Here is a tiny trained network, its code and every weight. The questions are about switching its units off for an input and a target symbol, where a switched-off unit gives its printed mean instead of its output.

import numpy as np


def w(rows, s, z=0):
    codes = np.array(rows[::2]) - 128.0
    scale = np.full(codes.shape[1], s)
    scale[-1] = z or s
    return codes * scale


def norm(h):
    return h / np.sqrt((h * h).mean(-1, keepdims=True) + 1e-5)


def softmax(a):
    e = np.exp(a - a.max(-1, keepdims=True))
    return e / e.sum(-1, keepdims=True)


def log_softmax(a):
    a = a - a.max(-1, keepdims=True)
    return a - np.log(np.exp(a).sum(-1, keepdims=True))


def net(x, mask):
    ids = ['ΘΛΠΣΨαβγδεζμξτφ'.index(c) for c in x.split()]
    T = len(ids)
    res = E[ids] + P[:T]
    u = 0
    for l in range(2):
        r = norm(res)
        for j in range(3):
            rows = slice(3 * j, 3 * j + 3)
            q, k, v = (r @ M[l][rows].T for M in (Q, K, V))
            z = softmax(np.where(np.tri(T) > 0, q @ k.T / 3**0.5, -1e9)) @ v
            o = O[l][rows]
            res = res + np.where(mask[u + j], z, o[:, -1]) @ o[:, :-1]
        u += 3
    return log_softmax(norm(res)[-1] @ U[:, :-1].T + U[:, -1])


Q, K, V, O = {}, {}, {}, {}
E = w([
[145,152,116,47,107,130,118,81,127],'Θ',
[243,175,158,68,110,188,164,164,102],'Λ',
[170,113,154,116,144,173,98,65,184],'Π',
[81,204,126,184,79,212,111,185,164],'Σ',
[66,102,251,137,186,97,148,155,178],'Ψ',
[112,128,200,171,161,214,152,64,100],'α',
[108,128,192,36,114,194,86,108,140],'β',
[72,226,164,68,77,133,145,133,98],'γ',
[138,115,174,108,78,187,200,191,139],'δ',
[206,153,159,62,125,74,190,193,162],'ε',
[154,151,130,155,204,141,150,179,105],'ζ',
[142,136,152,89,75,126,122,158,198],'μ',
[130,165,88,79,133,185,61,106,163],'ξ',
[100,95,145,91,170,177,106,176,141],'τ',
[186,169,135,114,73,97,139,143,130],'φ',
],0.018)
P = w([
[187,199,134,127,234,144,203,133,134],'0',
[57,67,54,36,150,182,158,216,63],'1',
[178,197,187,191,144,75,77,126,110],'2',
[63,164,179,88,153,183,188,114,251],'3',
[102,62,54,96,130,178,165,171,58],'4',
[172,104,188,202,80,103,10,150,111],'5',
[54,165,190,146,111,207,176,112,207],'6',
[96,32,48,100,124,141,157,156,72],'7',
],0.014)
Q[0] = w([
[95,151,127,99,88,127,199,88,126],'L0H0',
[133,144,143,108,115,157,111,156,227],'L0H0',
[166,87,139,129,78,113,53,164,103],'L0H0',
[156,97,193,108,171,177,171,106,246],'L0H1',
[109,206,158,97,147,144,144,111,193],'L0H1',
[135,166,148,146,214,36,130,80,38],'L0H1',
[144,183,232,86,113,195,111,139,254],'L0H2',
[201,75,221,146,169,119,119,111,123],'L0H2',
[164,127,127,89,139,64,96,91,82],'L0H2',
],0.0098)
K[0] = w([
[173,195,156,201,80,93,163,78,106],'L0H0',
[71,43,163,150,31,180,79,127,159],'L0H0',
[101,35,46,95,80,48,111,205,63],'L0H0',
[87,33,145,180,48,105,47,109,79],'L0H1',
[202,148,144,191,97,78,49,156,77],'L0H1',
[90,224,150,86,153,168,169,125,144],'L0H1',
[211,120,222,190,55,100,2,151,103],'L0H2',
[165,148,244,130,204,173,119,168,164],'L0H2',
[162,244,99,87,153,76,154,74,126],'L0H2',
],0.0082)
V[0] = w([
[63,101,92,94,45,120,148,140,151],'L0H0',
[130,88,110,231,110,68,106,66,92],'L0H0',
[169,205,174,169,119,130,134,114,197],'L0H0',
[21,156,155,244,76,58,127,186,152],'L0H1',
[147,81,79,150,80,40,189,93,68],'L0H1',
[123,247,224,137,120,173,255,154,179],'L0H1',
[63,115,83,191,156,142,72,215,105],'L0H2',
[110,166,246,156,151,158,160,106,40],'L0H2',
[60,40,160,81,168,53,142,138,104],'L0H2',
],0.0084)
O[0] = w([
[209,148,215,114,191,105,108,80,48,129],'L0H0',
[157,122,177,89,148,151,62,125,64,9],'L0H0',
[1,11,149,86,169,138,203,141,123,129],'L0H0',
[106,27,142,146,147,55,91,102,138,60],'L0H1',
[242,123,109,114,176,161,31,26,186,42],'L0H1',
[58,119,87,238,27,121,117,205,107,188],'L0H1',
[79,110,206,147,163,86,89,182,148,108],'L0H2',
[171,236,235,22,194,173,93,102,27,166],'L0H2',
[124,152,181,188,113,144,245,65,89,108],'L0H2',
],0.0068,0.015)
Q[1] = w([
[152,204,146,182,67,180,255,71,157],'L1H0',
[114,108,163,39,131,180,159,125,141],'L1H0',
[149,74,39,209,226,91,223,66,147],'L1H0',
[229,22,114,150,214,173,24,203,32],'L1H1',
[161,30,57,88,118,77,140,122,24],'L1H1',
[127,167,180,88,160,58,58,83,181],'L1H1',
[112,144,73,114,103,118,243,73,88],'L1H2',
[226,42,133,125,201,122,141,103,31],'L1H2',
[119,200,218,78,96,96,129,37,238],'L1H2',
],0.0082)
K[1] = w([
[218,115,117,112,78,94,173,124,148],'L1H0',
[122,99,154,65,140,164,159,241,109],'L1H0',
[81,116,144,202,152,108,221,137,214],'L1H0',
[49,171,95,57,156,172,240,134,178],'L1H1',
[125,100,58,103,254,65,205,108,145],'L1H1',
[103,225,218,146,144,105,35,104,192],'L1H1',
[133,161,108,55,96,169,184,36,62],'L1H2',
[100,105,60,123,245,116,200,143,173],'L1H2',
[203,53,150,115,4,57,46,79,187],'L1H2',
],0.0092)
V[1] = w([
[156,2,153,139,173,78,163,145,126],'L1H0',
[69,67,117,89,146,159,108,26,91],'L1H0',
[159,122,195,128,77,129,110,108,72],'L1H0',
[47,178,111,79,68,39,77,143,104],'L1H1',
[125,108,230,22,44,95,126,67,192],'L1H1',
[193,96,119,34,106,121,64,157,80],'L1H1',
[166,131,136,113,163,63,231,64,104],'L1H2',
[137,158,93,79,68,163,192,139,59],'L1H2',
[167,107,185,161,41,113,214,174,74],'L1H2',
],0.0089)
O[1] = w([
[87,114,111,84,181,168,175,131,152,3],'L1H0',
[48,111,97,71,121,121,130,116,54,23],'L1H0',
[150,229,85,91,87,138,104,202,116,121],'L1H0',
[218,184,43,195,152,90,175,49,57,193],'L1H1',
[104,156,106,240,9,181,174,158,147,84],'L1H1',
[103,169,46,142,180,126,155,193,142,103],'L1H1',
[102,84,186,174,198,203,155,117,174,75],'L1H2',
[105,132,136,84,168,128,99,106,135,242],'L1H2',
[119,131,111,179,136,143,34,100,142,214],'L1H2',
],0.011,0.012)
U = w([
[93,145,120,212,87,164,21,176,144,128],'Θ',
[97,96,189,206,111,200,165,45,88,182],'Λ',
[163,190,81,125,216,202,220,32,159,118],'Π',
[199,161,165,235,115,71,129,76,43,130],'Σ',
[34,235,87,185,83,188,246,159,89,2],'Ψ',
[70,102,104,133,158,49,126,218,89,86],'α',
[163,151,66,100,157,227,108,248,156,137],'β',
[79,151,134,29,97,184,78,132,68,53],'γ',
[151,97,127,200,123,193,142,89,254,158],'δ',
[101,73,147,75,51,211,161,184,204,194],'ε',
[142,78,168,96,218,123,78,159,146,172],'ζ',
[142,139,57,89,172,68,235,200,170,97],'μ',
[69,90,35,201,50,150,191,66,164,144],'ξ',
[109,106,23,158,198,124,49,72,169,70],'τ',
[51,172,203,151,176,67,210,116,146,115],'φ',
],0.0087,0.004)

Each question gives the input, a string of symbols that net reads in full, and the target symbol t.
The units are the heads (3 rows each of Q, K, V and O). Each row of codes is followed by its name. A weight is (code - 128) times the scale printed after its matrix; where a second scale follows, it is the last column's (O and U).
mask holds one flag per head, layer by layer. A switched-off head (its flag False) gives its mean, the last column of its rows in O, instead of its output. The means were averaged over made-up inputs and are rounded, as every weight is.
A unit's drop is (log p(t) with every unit on - log p(t) with that unit switched off) / (log p(t) with every unit on - log p(t) with every unit switched off).
The circuit of an input: a set's keep is (log p(t) with only the set's units on - log p(t) with every unit switched off) / (log p(t) with every unit on - log p(t) with every unit switched off). Starting from all 6 units, units are removed one at a time, each time the one whose removal leaves the highest keep (on an exact tie, the one counted first), for as long as the keep stays at least 0.8.
circuit, biggest first: the units of the circuit, biggest drop first
unit that matters most: the unit with the biggest drop
which heads matter: for each layer, one digit per head in row order, 1 if its drop is at least 0.15 and else 0, layers parted by /
input δ Θ ξ Ψ τ Π ξ, target ε: circuit, biggest first => (L0H1, L1H1)
input β Θ Θ β φ Σ δ, target α: circuit, biggest first => (L0H2, L0H1, L1H2)
input μ ζ Θ Ψ β ε β, target δ: circuit, biggest first => (L0H2, L0H1)
input Λ β φ ξ, target τ: unit that matters most => L0H1
input ζ τ δ Π τ, target ζ: circuit, biggest first => (L1H1, L0H2, L0H1)
input ζ β δ γ, target Θ: circuit, biggest first => (L0H1, L1H2)
input α ξ α β φ β ξ, target Ψ: which heads matter => 010 / 010
input φ ζ β β, target Ψ: circuit, biggest first => (L1H1, L0H0)
input ζ β ζ Ψ, target ζ: which heads matter => 000 / 010
input ξ β β Λ Π, target Π: which heads matter => 010 / 000
input ξ Π Ψ Θ α, target Λ: circuit, biggest first => (L0H2, L1H1)
input Λ β Π Π, target ε: circuit, biggest first => (L0H0, L1H1)
input Θ Ψ α τ μ ξ β, target μ: which heads matter => 011 / 011
input Θ ξ τ Θ τ Π Π, target ε: circuit, biggest first => (L1H1, L0H1)
input φ β μ τ β ξ Ψ Θ, target ξ: unit that matters most => L0H2
input Θ γ τ Θ, target φ: circuit, biggest first => (L0H2, L0H1)
input Λ Σ δ δ Θ φ β, target τ: circuit, biggest first => (L0H1, L1H1, L0H2)
input Θ Λ β Ψ, target Ψ: circuit, biggest first => (L1H1, L0H2)
input Λ γ Λ Θ τ β Θ, target Ψ: which heads matter => 110 / 010
input ξ δ Σ β γ Θ Ψ, target Π: circuit, biggest first => (L0H1, L1H1)
input φ τ β τ, target Ψ: unit that matters most => L0H0
input Θ Θ Ψ ξ, target Λ: which heads matter => 001 / 000
input Λ ξ α β δ τ ζ, target φ: which heads matter => 011 / 000
input Λ Θ ε τ μ β τ, target Ψ: which heads matter => 010 / 010
input β Λ Σ φ, target α: which heads matter => 111 / 000
input Λ Λ Θ Ψ, target Π: which heads matter => 001 / 010
